In the rows, 128 means zero.
Each row of numbers stands for one node and depends on some of the facts below. Use the named rows to name the rest.

Some rows with their names:
[110 169 186 120 157 124 147 110 108  86 134  93 127 158  87 107  75 143
 101 182  91 136 144 134 128 158 108 153  46 164 168]: ziklir
[124 126  86 135 156 132  94 167 124 138 136 127 125 107  96 106  75 130
  92 112 118 179 121 163  97 111 140 115 101 132 138]: vitrol
[135 143  84 139  66 112  80 155 166 136 136 122  98 102 111 102 125 166
 158 136 135 131 144 120 156 165 107 131 149  88  79]: klodrok
[131 136 183 100 124 125 158  87 121 101 111 127 152 167 121 135 134 145
 122 162 135 108 145 112 144 117 100 164 108 153 137]: logun
[136 121  92 125 137 152 111 143 147 133 141 137 114 118 128 109 130 127
 140 119 137 140 119 128 118 118 119 128 147  98 128]: benol
[151  80  83 150 122 155 131 131 145 145 127 103 127 106 139 138 133 120
 110  87 109 120  92 130 119 110 166 145 155  95 139]: sostafik
[109 104 162 108 156 115 158 137 119 144 178 130 114 134 129 121 125 121
 152 146 127 151 129 135 112 109 123 153 122 109 112]: gimus
[164 168 209 146 131 209 146 141 177 104 188  96 178 170 136 113 147 159
 127 144 202  89  82 144 250 105 118 112  96 216  98]: vufar
[149 146 189 120 104 123 158 101 114 114  96 130 183 146 144 169 159 148
 119 153 129  94 145 152 162 102 142  98 123 212 116]: dribran
[138 124 138 136 123 127 142 109 132 118 107 125 139 129 136 132 132 134
 131 152 120 118 139 122 123 118 110 125 117 131 139]: vakladru
[115 155  87 138 142 144 127 115 144 105 148 110 107 106 145 110 109 137
 166 137 111 126 126 124 134 170  95 106 142  45 133]: skezor
[129 112  88 113 153 155 134 145 134 136 154 133 103 103 111 121 131 113
 150 117 120 133 109 138 102 107 123 143 136  88 135]: finar
[130 124 101 163 120 163 109 147 152 136 144 112 109 119 150  88 129 118
 119 121 125 128 120 116 130 136 133 105 141 105 140]: daklan
[117 177 179  89 148 139 166  91 126  76 159 104 136 164 117 112 107 141
 156 152 129 105 126 110 169 167  91 174 110 111 123]: klebris
[125 127  75 147 164 107 117 147 112 120 122 125 142  80 100 129  63 131
 138 116  98 172 101 183  93 152 152  83  91 102 112]: klimo
[153  95  73 153 125 164 120 124 148 121 135 101 122 117 136 115 134 122
 116 101 104 123 102 134 117 125 150 148 153  84 136]: fibaskon
[125 128  68 161 149 128  67 143 132 126 121 153  93 154 153 127 132 112
 167 126 171 133  89 150 127 182 106 123 154 101 139]: trimubel
[155 126 163  69 137  98 179  81 110  91 127 153 202 153 106 166 118 135
 166 100 154 120 105 142 159 121 147 171 141 141  48]: tredran
[ 91 143  84 124 163 112  75 129 115 181 118 158  78 132 175 184 143 132
 128  95 171 148 126 121 124 126  93 149 180  71 192]: zipliplor
[138 105  77 146 139 129 147 132 120 122 133 125 125  78 124 136 123 104
 172 115  95 121  96 150  97 147 151 104 129  87 106]: flaskin

Some facts about the nodes:
Φ: refers to; λ: is directly part of
benol Φ logun; berak Φ zuton; bripugre Φ tripluk; bupabron Φ dribran
dabo Φ trepor; daklan Φ tritru; dotum Φ tegur; drolis Φ zastos
druflafa Φ kloni; duplas Φ toskonu; fefur Φ skigil; fibaskon Φ toskonu
finar Φ tepim; flabrek Φ plovon; flafles Φ vufar; flaskin Φ monadun
flitefur Φ raska; flodin Φ kloni; gaflik Φ suram; gako Φ flinefil
gibredro Φ tegur; gimus Φ tepim; gote Φ kloplogrus; grafluta Φ fekir
grepa Φ stupak; gristul Φ toskonu; groflor Φ puflobu; gufluk Φ dedor
kesa Φ klebris; kisar Φ stabriges; klasi Φ puflobu; klesen Φ plovon
klimo Φ monadun; klodrok Φ sufler; kotris Φ foflevok; labrek Φ kloni
nagam Φ kloni; nimol Φ tegur; nitrili Φ sabren; nosibal Φ drezu
pidus Φ bretras; piflel Φ monadun; piflus Φ skigil; plastafos Φ kloni
plibrak Φ nipil; pligar Φ dedor; plodrapli Φ notrun; ploskir Φ puflobu
pluski Φ tidas; romen Φ sabren; sabren Φ lila; sager Φ zogrimom
sisus Φ bromik; skadus Φ ziklir; skemur Φ sabren; skezor Φ sofle
skitre Φ zuplo; skugi Φ gruklo; sofle Φ drofak; sostafik Φ vuflas
sozur Φ gimus; stabriges Φ zigik; stavi Φ trepor; stefos Φ gruklo
stubrel Φ sabren; tasta Φ ropu; toklom Φ droro; totaflor Φ ladom
trepor Φ stabriges; trimubel Φ kloni; tripluk Φ guzil; vamostuk Φ tredran
vemil Φ sabren; vesel Φ bromik; vitrol Φ tabru; vuflas Φ suram
ziflezas Φ zigik; zipliplor Φ notrun; zitrus Φ trepor; zogrimom Φ suram
zufa Φ monadun; zuplo Φ tritru; benol λ zuton; berak λ vakladru
brafim λ skigil; bretras λ gruflikas; bripugre λ vakladru; brodristun λ sufler
bromik λ drezu; bupabron λ suram; dabo λ tegur; daklan λ drofak
dedor λ kestusko; difo λ naklik; dotum λ ropu; dozu λ puflobu
drezu λ kibra; dribran λ kestusko; drofak λ lutrem; drolis λ stoflu
droro λ kestusko; druflafa λ ladom; drutrivim λ kestusko; duplas λ monadun
faku λ droro; farel λ difo; fefur λ fiklor; fekir λ gruklo
felok λ bagis; fibaskon λ stupak; fiklor λ nipil; finar λ puflobu
flabrek λ ziklir; flafles λ kloni; flaskin λ stoflu; flinefil λ kestusko
flitefur λ kibra; flobrum λ tegur; flodin λ droro; foflevok λ ropu
gaflik λ dedor; gako λ kestusko; gibredro λ skena; gimus λ naklik
gote λ stoflu; grafluta λ puflobu; grepa λ fekir; gristul λ fekir
groflor λ stupak; groreplan λ klebale; gufluk λ kibra; guzil λ difo
kesa λ gruklo; kiro λ zastos; kisar λ skigil; klasi λ sura
klebale λ plovon; klebris λ monadun; klesen λ lutrem; klifa λ zuton
klimo λ kloni; klodrok λ sura; kloni λ gruklo; kloplogrus λ kibra
klumel λ toskonu; kogru λ suram; kotris λ sufler; kude λ gruflikas
labrek λ mikluflom; lila λ zuton; meflum λ bagis; mikluflom λ bagis
monadun λ logun; motoklam λ nipil; nagam λ ladom; nidrugrok λ noflon
nimol λ ziklir; nitrili λ ziklir; noflen λ fiklor; noflon λ gruklo
nosibal λ skena; notrun λ sufler; nutrir λ vakladru; pibres λ naklik
pidus λ zastos; piflel λ fekir; piflus λ vakladru; plastafos λ lila
plibrak λ kloplogrus; pligar λ ropu; plodrapli λ naklik; ploskir λ skena
pluski λ kude; puflobu λ ladom; raska λ stoflu; romen λ ropu
ropu λ fleni; sabran λ kloni; sabren λ fekir; sager λ sufler
satik λ skena; sisus λ plovon; skadus λ ropu; skemur λ kibra
skena λ nipil; skezor λ monadun; skigil λ lutrem; skitre λ vakladru
skugi λ zastos; sofle λ felok; sostafik λ kloplogrus; sozur λ difo
stabriges λ tidas; stavi λ gruklo; stefos λ droro; stoflu λ gruflikas
stubrel λ noflon; stupak λ kibra; sura λ fleni; suram λ bagis
tabru λ logun; tasimim λ vedrol; tasta λ difo; tegur λ nipil
tepim λ logun; tigri λ naklik; toklom λ felok; toskonu λ vakladru
totaflor λ pibres; tredran λ puflobu; trepor λ ziklir; trimubel λ tegur
triplatam λ sura; tripluk λ sura; tritru λ droro; vamostuk λ ropu
vedrol λ logun; vemil λ tegur; vesel λ fleni; vife λ fleni
vitrol λ ziklir; vufar λ dribran; vuflas λ lila; zastos λ plovon
ziflezas λ nipil; zigik λ mikluflom; ziklir λ gruklo; zimo λ lila
zipas λ gruklo; zipliplor λ fiklor; zitrus λ bagis; zodruk λ plovon
zogrimom λ drofak; zufa λ plovon; zular λ ladom; zuplo λ pibres

Which node is each row?
No name comes twice in this set of rows, the named rows included.
[169 104  71 107  78  77 109 147 146 144 115 167 133  82  75 163 128 171
 190 118 154 149 112 160 145 120 118 150 141  99  27] -> vamostuk
[132 116  91 132 115 133 122 156 143 141  93 173 153  94 131 113 144  83
 134  68 155 127 112  81 128 110 144  57 124 134  99] -> bupabron
[118 140  96 140  90 131 106 181 158 149 169 100  41  80  72 107 130 149
 164 158  95 119 133 120 127 168 103 149  95 101 122] -> skadus
[100 108 187 155 121 121 134 139 139 151 182 106 122 151 177  85 129 119
 125 151 134 136 144 110 138 137 139 109 127 117 111] -> zuplo
[133 132 133 131 136 114 120 117 118 111 102 131 151 129 113 120  85 152
  98 147 120 153 139 143 120 114 115 124  89 147 142] -> noflon
[122 131 174  93 111  76 122 107  83 110  72 144 164 169 108 124 108 139
  52 138 110 152 191 139  85 109 149 151 131 205 144] -> fekir
[ 88 116 117 112 153 111 115 128 129 194 156 135 101 106 183 139 133 148
 122 116 140 171 169 112 109  79 107 130 181  43 146] -> plodrapli

The same nodes again, as new rows of numbers:
Some rows with their names:
[139 168 138 157 102 138 123 122  61 121 181 108 131 148 155 118 132  94
 129 141 129 128  88 102  43 134 121 117 136 111 138  63  93 107 117 171
 170 132 161 123 161 117 173  59 153 136 136 186 136 149 171]: tredran
[138 100  57 142 129 131 132 132 141 138 140 156 146 137 123 130 137 114
 134 129 110 124 144 118 106 137 145 149 111 139 144 141 118 117 137 140
 152 135 151 101 129 123 136 123 149 114 104 153 155 116 137]: farel
[116 117 130 118 136 138 127 130 137 131 108 158 125 107 112 128 131 138
 105 128 133 133 133 111 165 114 141 131 128 137 132 171 141 126 128 136
 122 131 126 121 132 105 112 165 106 122 139 131 122 127 111]: kisar
[126 166 164 163  96 116 125 141 117 144 117 161 128 105 135 143 125 145
  99 109 137 131 125 102 173 124 155 100 134 129 146 202 163 154 140 135
 174 137 139 145 148  91 147 107  97 123 138 133 101 100 130]: groflor
[149 149 142 139 144 120 114 130 105 155 144  76 143 158 145 100 150 118
 170 122 131 122 110 151  35 144  97 141 127 111 129  63 114 146 120 118
 126 108 143 136 104 142 143  92 164 142  97 124 132 117 173]: zuton
[137 114 109 141 154 110 145 106 141 132 132  75 115 153 127 125 129  84
 189 146 140 129 131 166  84 135 101 131 116 131 131  68 119 162 142 116
 119  88 122 115  92 178 147 123 161 169  87  80 147 148 108]: tidas
[144 141 165 102  90  94 123  97 143  92 115 163 164 114 133  89 123  94
  88 133 120 120 100  68 173 131 137 115 168 135 133 140 139 108 146 158
 119 165 146 140 160 109 122 153 105 108 158 173 116 148  92]: piflel
[129 119 116 136 125 148 132 134 121 130 138 129 124 125 135 136 130 126
 120 132 129 131 127 129 121 127 131 128 124 131 135 120 118 130 127 136
 128 129 137 124 134 116 136 121 133 128 130 125 133 139 129]: klifa
[133 124 156 131 100 105 124 114 126 132 130  95 155 183 164  80 137 112
 160 119 120 112 116 126  20 145 112 121 135 109 143  34 106 166 176  98
 118 149 144 133 108 141 143  93 143 142  83 105 105 137 187]: logun
[ 94 110 172 132 125 120 115 143 134 178 127 105 136 162  82 153 115 116
 159 128 113 121  96 121  94 119 124 152 139  91  70  95 154 148 140  83
 133 105 118 158 163 191  94 134 132 133 122 137 136 143 130]: kestusko
[130 123 113 135 121 146 132 134 119 134 138 129 124 124 134 136 130 127
 121 133 130 132 127 131 117 126 132 134 125 129 136 118 118 132 128 134
 129 126 137 121 132 119 135 119 133 129 127 124 130 137 131]: klumel
[ 98 108 114 128 118 129 139 130 139 126 116 155 105 108 118 153 108 142
 109 128 125 128 151 125 182 110 148 115 123 134 139 178 140 124 133 129
 144 139 107 113 141 119 120 151 116 122 149 123 123 128 104]: kotris
[108 120 123  93 133 151 128 122 178 114 111 125 148 116 119 141 130 195
 101 131 131 127 164 123 159 123 165 102 132 120 130 146 143 128 140 115
 130 134 105 118 112 117 135 143 100 104 134 118 111 141 122]: klodrok
[105 117 131 141 136 141 124 142 130 155 123 147 120 116  83 162 114 119
 118 136 129 134 119 110 190 105 145 133 130 127  96 177 152 124 111 131
 142 100 129 144 164 141 112 145 104 126 152 153 134 136  81]: gaflik
[126 125 138 140 123 174 103 170 127 101  90 165 123 132 136 128 124 193
  91 100 117 120 140 134 151 146 130 129 134 151 110 165 127 126 107 111
  96 159 129 150 120 105  98 131  76  93 122  96 117  87 148]: gibredro
[119 123 148 153 106 146 129 127 129  59  93 175 123 147 116 105 106 118
  99 129 128 129 120  91 154 134 141 107 142 162 109 143 118 118 141 153
 113 155 138 134 143 126 119 131  52 122 120 117 105 130 106]: nosibal
[115 108 123 117 123 155 130 127  98 147 133 120 119 128 140 118 125 120
 120 133 132 122 134 141 129 102 122 127 116 132 155 103  92 123 109 136
 106 137 132 122 126 100 133 125 135 139 145 131 110 144 128]: meflum
[159 149 113 120 135 136 143 154 155 116 160 118 148 138 119 148 119 153
 118 140 129 160 159 148 167 132 151 124 102 117 100 127 113 105 132 110
 124 125 137 147 112 137 159  75 102 140 138 129 106 130 144]: tripluk
[126 130 132 148 124 128 128 130 129 143 112 157 133 123 104 124 116 111
 114 130 137 132 127 110 192 106 151 111 126 141 131 182 134 132 115 146
 143 117 144 140 141 113 140 127  89 136 140 153 106 118  90]: sisus
[128 132 148 128 115 128 136 141 137 130 113 162 122  88 136 138 138 150
  91 117 145 144 128 115 148 132 141 138 130 131 137 182 161 158 161 123
 131 142 134 126 130  93 113 161 104 127 124  93 116 125 139]: plibrak

Rows to name:
No name comes twice in this set of rows, the named rows included.
[124 110  83 149 130 172 127 144 114 155 152  77 102 129 166 178 136 166
 146 124 122 111 146 181  80 138 117 123 119 122 157  78 112 154 112 114
 142 117 123 115 108 128 150  97 179 117 113  84 164 133 146] -> notrun
[108 124 138 116 140 104 141 110  72 159 149  83  92 155 140 100 109  82
 179 139 138 126 134 170  95  96  94 121  99 114 155  70  70 105 100 123
 110 115 103 118 110 138 140  97 171 181 144 138 102 131 146] -> suram
[142 131 133 134 143 162 104 141 123 157 101 137 152 117 120 113 153 146
 104 117 135 122 121 113 148 119 136 136 137 137 132 159 138 140  99 140
 118 117 160 141 128  94 124 145 105 112 130 148 118 113 122] -> berak
[126 156 142 157 135 120 137 128 120 130 122 156 106  83 114 150 128 123
 113 125 153 150 122 114 181 120 141 120 126 138 131 219 167 140 127 150
 166 103 125 127 144 109 134 148 105 139 142 126 122 119 105] -> sostafik
[163 130 132  95 106 122 104 152 164 145 107 145 162 102 157 133 135 170
  86  99 104 110 143 142 209 137 128 137 150 130 139 161 142 136 120  93
  89 168 140 162 124  99 108 142 129  86 154 112 123  97 123] -> nimol
[162 173 133  94 161 109 144 116 197 104 164  50 179 175 118 120 129 167
 168 155 137 155 167 160 106 146 147  95 104  90  92  55 114 113 152  88
 127 104 117 143  72 183 194  50 115 154 110 120  95 146 164] -> ropu
[171 131  99 126 174 144 109 156 131 160 123 173 166 110 100 101 169 128
 112 117 126 144 123 110 136 130 130 190 114 141 108 190 138  97  92 149
 110 113 172 129 125  96 106 155 124 110 121 186 145  85 143] -> totaflor
[124 144 167 124 104  82 140  96 103 104 148 117 141 164 139  73 126  76
 158 137 130 131  97  95  25 140 110 128 133 108 125  55 108 122 169 137
 138 147 130 118 137 148 138 103 143 155 106 152 110 152 178] -> monadun
[141 151 131 124 108 116 149 173  73 114 217 137 103 129 119 174 108  92
 122 149 116 177  97 140  77 137 109 184 104  94  61  89  96  69 137 123
 131 137 132 145 178 160 112  79 161 151 159 167 155 152 191] -> vufar
[160 167 148  82 115  71 138 149 113  98 165 180 124  85 125 134 109 110
  86 129 116 163 120 120 213 134 118 165 126 122  86 200 128  48 119 133
 114 165 119 156 166 119  90 138 132 125 194 187 131 108 139] -> flafles
[129 102  77 133 166 150 109 110 143 153 104 160 155 116  98 104 162 122
 127 124 124 110 122  89 119 126 146 147 134 150 143 173 148 117 101 171
 150 107 156  92 130 105 122 177 134  93 108 179 157 111 101] -> sozur

Now the same nodes, written a new way:
Some rows with their names:
[156 177 146 193 156 148 206  90 159 123 168 187 166 169 158 106 154 148
 116 118 111 177 126 172 156 131 115 177 120 116 162  96 107 166 168 132
 121  97 147]: skemur
[168 127 104 114 115 120 161  88 181 121 143 128 128 175 141 128 147  96
 154 125 128 110 112 139 139 133 112 132 127 102 103  92 169 146 109 146
 113  93 133]: bupabron
[123 102 129 139 108 117 124 119  97 137 155 143 123 144 126 114 144 118
 133  90 137 155 136 132 101 125 101 110 125 151 126 166 145 136 126 142
 118 116 132]: zastos
[137 134 132 119 128 111 166 118 168 125 133 141 129 142 154 129 161 127
 143 132 118 114 115 139 135 129 114 131 130 136 116 108 147 155 120 146
 112 103 128]: berak
[137 136 132 119 133 108 170 114 167 126 137 143 128 146 151 125 163 129
 141 131 115 114 114 145 138 129 110 128 134 144 118 114 148 155 121 146
 109  96 129]: drolis
[118 107 148 115 101 117 129 123  99 133 160 121 132 128 143  98 140 117
 135 105 138 135 156 115 123 113 119 116 120 136 154 159 143 147 120 132
  93 138 145]: tigri
[141 140 124 111 126 107 175 118 169 124 129 140 129 139 152 117 170 127
 144 133 115 103 112 149 152 132 107 121 138 140 122 110 152 157 125 150
 104  94 129]: finar
[117  98 122 132 105 130 119 125  95 144 126 148 136 138 133 111 143 112
 147  98 137 150 137 131  92 127 114 114 127 147 117 158 118 131 118 138
 128 127 127]: kestusko
[116  99 132 141  97 120 121 133 110 138 161 132 117 125 133 128 139 120
 146  94 129 180 135 129 109 129 104 111 130 124 115 176 141 145 127 158
 126 130 123]: gruklo
[140 136 144 101 135 115 165 130 165 126 146 129 124 142 169 126 169 132
 137 139 119  97 137 114 138 124 118 133 125 130 136  96 150 160 117 138
  96 130 132]: plodrapli
[123 100 130 143 109 120 119 123  97 138 156 145 121 146 128 120 145 118
 131  88 139 159 140 127  92 127 102 111 122 148 122 162 145 135 126 142
 123 122 128]: tabru
[ 98 121 155 137 115 132 144 122 196 114  82 141 121 175 131 114 138 174
 169 157  81 138 116 201 102  90 126 130 121 120  91  82 181 180  67  84
  83  83 166]: druflafa
[117 135 131 129 160  86 179 109 183 123 138 143 137 143 155 123 170 132
 126 112  98 122  99 147 138 127  82 136 126 175 128 148 137 170 114 143
 100  59 123]: sostafik
[141 128 151 124 148  77 187 119 173 123 154 145 132 117 134 148 137 127
 164 166 145 113 112 141 125 119 136 136 107 140 108 100 139 131 114 136
 121 109 130]: ziflezas
[ 98 121 154 135 116 132 145 123 196 115  83 141 121 174 132 114 138 174
 170 158  82 138 117 200 101  90 125 130 121 120  92  83 181 180  67  85
  82  84 166]: nagam
[115 108 145 151  82 114 109 112  97 128 141 129 138 106 141 106 125 113
 129  92 134 132 114 126 120 122 137 118 125 145 139 148 152 145 132 139
 122  99 141]: vife
[146 139 142  89 131 117 166 145 166 126 144 122 118 138 177 123 189 136
 133 142 118  80 145 103 145 129 113 125 127 123 146  83 160 161 123 139
  89 144 130]: zuplo
[103  99 138 146  91  80 160 133 111 117 142 144 149 103 102 113 127 113
 145 121 168 144 138 134 130 109 118 104  79 130 113 155 140 122 136 129
 116 121 134]: flobrum
[140 135 129 117 130 110 167 121 172 125 132 141 128 141 155 130 166 128
 143 133 117 109 114 137 138 132 114 129 131 136 115 103 149 155 122 147
 112 103 126]: bripugre
[ 85 164 185  71 101 116 173  69 168 100 122 173 130 197 175 151 120 112
  88 135 125 114 130 125 146 110 141 134 131 175  21 145 144 168 130 181
 104 119 122]: flaskin

Which node is each row?
No name comes twice in this set of rows, the named rows included.
[137  98 116 137  98 123 119 104 106 134 158 135 124 160 122 116 134 100
 140  87 145 154 135 131 101 126 104 112 120 128 117 155 155 132 118 141
 122 115 134] -> bagis
[120 103 140 156  94 120 103 119  95 134 147 139 127 126 137 121 135 118
 124  85 135 145 122 121  98 126 124 116 120 148 130 148 152 139 132 139
 131 109 134] -> fleni
[121 103 142 128 110 121 120 128  96 137 164 133 122 143 139 114 145 120
 129  96 139 145 155 111  99 120 109 116 117 141 140 156 145 141 121 133
 108 141 136] -> naklik
[129 113 127 133 101 144 137  96 208 110  92 128 118 208 119 118 125 144
 180 149  94 136 114 196 101  95 123 133 116  82  77  62 203 170  54  85
  88  81 170] -> labrek
[146 139 134  97 128 114 166 141 168 125 138 128 120 137 171 125 186 134
 137 139 119  86 136 114 146 132 111 123 130 126 136  86 158 159 125 144
  96 131 127] -> gimus
[142 134 126 118 129 110 166 125 167 125 131 143 123 143 154 129 172 129
 141 130 117 108 116 137 136 135 108 124 132 135 115 101 153 154 125 149
 113 104 123] -> daklan
[176 129 172 102 193  76 175  89 168 148 201 131 111 113 144 162 108 127
 197 186 136 116  97 150  96 118 170 163 155 170 132 107 126 122  81 145
 127 105 142] -> stabriges
[186 127 142 103 166  92 171  77 179 138 187 125 115 144 139 152 116 107
 189 165 138 111  99 148 112 125 152 154 148 137 119  95 148 126  84 146
 123  97 142] -> zitrus
[148 164 147 204 139 125 226 111 170 108 160 189 183 144 139 124 143 138
 125 145 149 169 136 152 156 123 129 174  65  82 137  66 104 144 174 115
 132 123 141] -> vemil
[138 137 157  91 138 118 162 132 161 127 155 121 123 143 179 123 170 135
 132 142 121  92 153 101 136 118 122 139 121 127 150  93 149 164 113 130
  84 147 138] -> tasta
[155 176 155 219 137 177 205  98 175 124 191 174 173 152 173 125 132 146
 136 121 100 244 136 165 168 137 133 205 117  39 159 100  80 183 177 149
 137 135 144] -> sabren
[162 131 156 110 173  90 171 100 168 139 175 138 116 130 148 150 131 128
 174 162 128 116 105 146 108 123 145 150 146 159 124 106 135 135  97 145
 122 104 136] -> kisar
[147 100 104 125  82 123 127  84 115 128 158 121 134 160 115 100 121  81
 153  91 149 143 131 139 128 123 111 113 124 107 121 151 163 131 112 141
 110 102 145] -> kogru
[108 102 136 141  92  90 151 126 108 122 145 140 143 111 113 109 130 113
 143 114 157 146 137 136 127 113 117 107  94 134 119 158 141 128 132 133
 113 118 136] -> motoklam

